Here is a tiny trained network, its code and every weight. The questions are about switching its units off for an input and a class, where a switched-off unit gives its printed mean instead of its output.

import numpy as np


def w(rows, s, z=0):
    codes = np.array(rows[::2]) - 128.0
    scale = np.full(codes.shape[1], s)
    scale[-1] = z or s
    return codes * scale


def f(y):
    return np.maximum(y, 0)


def log_softmax(a):
    a = a - a.max(-1, keepdims=True)
    return a - np.log(np.exp(a).sum(-1, keepdims=True))


def net(x, mask):
    res = np.array(x, float).reshape(1, 8) / 4 @ E
    y = f(res @ A[0][:, :-1].T + A[0][:, -1])
    res = res + np.where(mask, y, B[0][:, -1]) @ B[0][:, :-1]
    return log_softmax(res[-1] @ U[:, :-1].T + U[:, -1])


A, B = {}, {}
E = w([
[134,135,131,138,114,145,131],'x0',
[3,115,37,226,55,115,11],'x1',
[136,120,125,134,117,134,126],'x2',
[182,168,95,245,241,85,140],'x3',
[204,249,45,77,35,27,120],'x4',
[142,115,132,138,117,123,132],'x5',
[123,129,126,122,143,129,118],'x6',
[122,137,134,124,131,125,125],'x7',
],0.0054)
A[0] = w([
[68,120,60,194,70,95,32,60],'N0',
[52,49,205,171,223,220,143,28],'N1',
[160,122,73,193,147,129,178,255],'N2',
[49,111,167,31,42,181,78,157],'N3',
[219,202,47,80,57,36,149,117],'N4',
[42,142,76,195,91,137,53,9],'N5',
[221,152,202,35,169,124,229,38],'N6',
[136,209,53,104,105,71,144,12],'N7',
[148,63,151,91,102,140,107,239],'N8',
[156,167,99,253,229,96,91,90],'N9',
],0.0063,0.0053)
B[0] = w([
[186,73,194,97,195,216,28,209],'N0',
[85,84,190,195,20,17,219,230],'N1',
[81,228,58,38,166,147,110,253],'N2',
[199,164,47,36,120,59,163,241],'N3',
[29,104,240,213,140,89,169,236],'N4',
[217,35,213,90,150,182,11,182],'N5',
[233,61,192,146,197,205,3,241],'N6',
[87,1,221,250,48,50,200,158],'N7',
[70,221,56,132,161,120,167,246],'N8',
[245,152,48,47,45,30,174,217],'N9',
],0.0065,0.0055)
U = w([
[245,11,232,126,190,235,7,42],'0',
[46,19,244,254,46,32,233,23],'1',
[102,196,107,100,181,139,138,254],'2',
[107,194,109,120,171,146,136,240],'3',
[225,183,13,28,94,46,194,7],'4',
[78,198,120,147,161,170,123,207],'5',
[92,188,101,137,162,174,148,216],'6',
],0.0061,0.0053)

Each question gives the input, the list of numbers given to net, and the class t.
The units are the neurons (one row each of A and B). Each row of codes is followed by its name. A weight is (code - 128) times the scale printed after its matrix; where a second scale follows, it is the last column's (A, B and U).
mask holds one flag per neuron, in row order. A switched-off neuron (its flag False) gives its mean, the last column of its row in B, instead of its output. The means were averaged over made-up inputs and are rounded, as every weight is.
A unit's drop is (log p(t) with every unit on - log p(t) with that unit switched off) / (log p(t) with every unit on - log p(t) with every unit switched off).
The circuit of an input: a set's keep is (log p(t) with only the set's units on - log p(t) with every unit switched off) / (log p(t) with every unit on - log p(t) with every unit switched off). Starting from all 10 units, units are removed one at a time, each time the one whose removal leaves the highest keep (on an exact tie, the one counted first), for as long as the keep stays at least 0.8.
circuit, biggest first: the units of the circuit, biggest drop first
most important unit: the unit with the biggest drop
k most important neurons: the k neurons with the biggest drops, biggest first
drop of u: that unit's drop, to one decimal
input [-7,3,6,-7,7,0,-7,-4], class 1: most important unit => N4
input [-3,-6,0,-5,-7,-4,-7,3], class 1: 3 most important neurons => N1, N2, N0
input [4,4,3,7,-6,7,-6,7], class 4: 3 most important neurons => N9, N4, N2
input [-3,5,2,-6,8,-1,-4,-5], class 1: 2 most important neurons => N4, N7
input [2,6,-4,4,1,-3,-3,2], class 0: 4 most important neurons => N0, N5, N8, N3
input [0,7,-2,-7,8,7,3,-2], class 1: 2 most important neurons => N4, N7
input [-6,8,-6,4,-7,2,1,7], class 0: 3 most important neurons => N5, N0, N4
input [-5,5,7,1,-8,5,3,-5], class 1: 2 most important neurons => N1, N6
input [7,8,8,1,-1,-8,1,3], class 0: 2 most important neurons => N5, N0
input [-1,5,-1,-3,0,-3,4,4], class 0: 3 most important neurons => N0, N5, N2
input [7,2,-6,-4,-7,-2,5,3], class 1: 2 most important neurons => N1, N2
input [5,5,-4,-2,6,6,-3,-1], class 1: 3 most important neurons => N4, N7, N6
input [-3,4,-7,-8,-4,2,0,2], class 4: 2 most important neurons => N3, N4
input [1,-8,1,4,0,0,-3,7], class 0: circuit, biggest first => N6
input [-5,3,1,7,-1,2,4,-5], class 4: 3 most important neurons => N9, N4, N6
input [6,5,1,-8,-7,4,-5,-7], class 4: 2 most important neurons => N3, N4
input [0,1,7,1,-8,-3,8,-5], class 1: drop of N1 => 1.1
input [6,-8,4,2,8,3,-1,-8], class 0: drop of N6 => 1.1
input [2,-4,-5,-8,-8,-2,-1,5], class 1: drop of N2 => 0.3
input [5,3,6,-2,8,-2,-5,2], class 1: circuit, biggest first => N4
input [6,-4,-2,7,-5,-5,2,6], class 4: drop of N1 => 0.1
